Here is a tiny trained network, its code and every weight. The questions are about switching its units off for an input and a class, where a switched-off unit gives its printed mean instead of its output.

import numpy as np


def w(rows, s, z=0):
    codes = np.array(rows[::2]) - 128.0
    scale = np.full(codes.shape[1], s)
    scale[-1] = z or s
    return codes * scale


def f(y):
    return np.maximum(y, 0)


def log_softmax(a):
    a = a - a.max(-1, keepdims=True)
    return a - np.log(np.exp(a).sum(-1, keepdims=True))


def net(x, mask):
    res = np.array(x, float).reshape(1, 5) / 4 @ E
    y = f(res @ A[0][:, :-1].T + A[0][:, -1])
    res = res + np.where(mask, y, B[0][:, -1]) @ B[0][:, :-1]
    return log_softmax(res[-1] @ U[:, :-1].T + U[:, -1])


A, B = {}, {}
E = w([
[39,66,133,33,137,158,189,177,159,101],'x0',
[148,208,58,148,230,136,177,184,150,134],'x1',
[86,94,80,100,209,101,69,61,111,225],'x2',
[120,117,92,179,173,254,128,178,15,113],'x3',
[103,86,99,90,118,178,245,114,159,128],'x4',
],0.0076)
A[0] = w([
[144,205,165,130,169,40,22,69,146,178,149],'n0',
[87,92,54,86,194,122,179,100,187,201,142],'n1',
[163,35,249,74,31,84,157,99,156,71,199],'n2',
[52,41,102,32,178,173,177,173,176,82,252],'n3',
[39,109,56,2,184,145,222,112,189,176,149],'n4',
[109,126,14,65,223,137,165,126,165,232,159],'n5',
[183,188,139,163,89,139,236,210,230,29,204],'n6',
[180,251,78,181,122,150,209,217,178,87,182],'n7',
[229,232,33,195,200,130,109,179,67,128,246],'n8',
[164,110,221,122,7,94,89,43,160,156,128],'n9',
[125,125,222,158,64,11,75,32,168,180,207],'n10',
[178,171,67,219,218,146,22,158,36,187,191],'n11',
[40,33,218,37,69,150,123,157,181,110,165],'n12',
[67,81,78,53,199,128,180,41,186,202,167],'n13',
[112,147,119,215,199,139,37,91,48,183,158],'n14',
[85,112,63,83,226,151,181,110,84,117,194],'n15',
[173,122,217,162,59,26,77,25,164,177,180],'n16',
[40,85,165,40,143,170,186,219,142,43,160],'n17',
],0.0057,0.0043)
B[0] = w([
[218,124,86,74,185,75,50,46,136,119,209],'n0',
[82,60,103,129,171,101,229,108,182,186,204],'n1',
[94,219,68,63,39,165,180,174,174,52,236],'n2',
[50,90,182,75,105,109,193,206,102,185,254],'n3',
[60,49,124,96,153,96,215,159,191,215,237],'n4',
[67,56,121,173,234,121,208,98,148,191,220],'n5',
[166,202,203,178,81,52,205,183,163,85,237],'n6',
[192,138,209,219,147,73,188,189,160,85,223],'n7',
[207,76,180,218,230,122,104,127,120,69,250],'n8',
[154,216,30,57,56,190,155,61,199,58,209],'n9',
[157,188,16,57,94,18,102,57,200,126,238],'n10',
[203,41,133,175,219,182,33,57,56,98,238],'n11',
[57,191,144,2,82,171,95,180,118,118,225],'n12',
[62,90,31,87,170,86,212,79,227,186,224],'n13',
[169,56,72,114,189,189,63,49,57,142,205],'n14',
[75,47,156,149,180,162,156,146,110,178,210],'n15',
[204,195,26,29,52,57,121,24,191,62,231],'n16',
[67,129,194,86,62,133,130,215,83,135,228],'n17',
],0.0066,0.0091)
U = w([
[145,219,37,52,45,109,149,64,195,84,147],'0',
[50,149,198,60,67,162,132,220,93,136,166],'1',
[56,61,100,104,193,86,207,119,192,250,53],'2',
[197,175,205,228,148,67,181,185,169,75,139],'3',
[149,58,124,203,185,253,80,95,43,133,222],'4',
[189,128,84,100,203,65,40,53,122,143,1],'5',
],0.0072,0.0031)

Each question gives the input, the list of numbers given to net, and the class t.
The units are the neurons (one row each of A and B). Each row of codes is followed by its name. A weight is (code - 128) times the scale printed after its matrix; where a second scale follows, it is the last column's (A, B and U).
mask holds one flag per neuron, in row order. A switched-off neuron (its flag False) gives its mean, the last column of its row in B, instead of its output. The means were averaged over made-up inputs and are rounded, as every weight is.
A unit's drop is (log p(t) with every unit on - log p(t) with that unit switched off) / (log p(t) with every unit on - log p(t) with every unit switched off).
The circuit of an input: a set's keep is (log p(t) with only the set's units on - log p(t) with every unit switched off) / (log p(t) with every unit on - log p(t) with every unit switched off). Starting from the 12 units with the biggest drops (on a tie, the unit counted first), units are removed one at a time, each time the one whose removal leaves the highest keep (on an exact tie, the one counted first), for as long as the keep stays at least 0.8.
units of the circuit, in order: the units of the circuit, biggest drop first
unit that matters most: the unit with the biggest drop
top k neurons: the k neurons with the biggest drops, biggest first
drop when u is switched off: that unit's drop, to one decimal
input [-6,-2,-8,7,-4], class 4: top 2 neurons	[n11, n14]
input [6,4,-4,3,-5], class 3: unit that matters most	n7
input [5,2,-5,1,-5], class 3: units of the circuit, in order	[n6, n7]
input [-1,-2,-5,-2,8], class 1: top 2 neurons	[n16, n10]
input [3,4,-7,-7,-2], class 3: top 2 neurons	[n6, n7]
input [5,5,-7,5,2], class 3: top 2 neurons	[n7, n6]
input [-7,6,0,-2,0], class 5: top 3 neurons	[n0, n11, n14]
input [-8,6,-5,-8,-8], class 5: top 2 neurons	[n8, n0]
input [-6,-7,2,5,-1], class 5: top 2 neurons	[n16, n10]
input [-7,-7,3,6,1], class 4: top 2 neurons	[n11, n14]
input [0,-6,8,-7,7], class 0: top 2 neurons	[n16, n9]
input [8,-1,1,7,1], class 1: top 2 neurons	[n17, n12]
input [7,-4,0,-8,6], class 0: top 4 neurons	[n2, n12, n9, n10]
input [-8,3,-3,0,-2], class 5: units of the circuit, in order	[n11]
input [7,-2,5,7,-8], class 4: drop when n4 is switched off	0.0
input [7,5,-5,7,-6], class 3: drop when n7 is switched off	0.1
input [3,5,-7,3,5], class 3: drop when n6 is switched off	0.2
input [6,5,-8,3,-2], class 3: drop when n7 is switched off	0.4
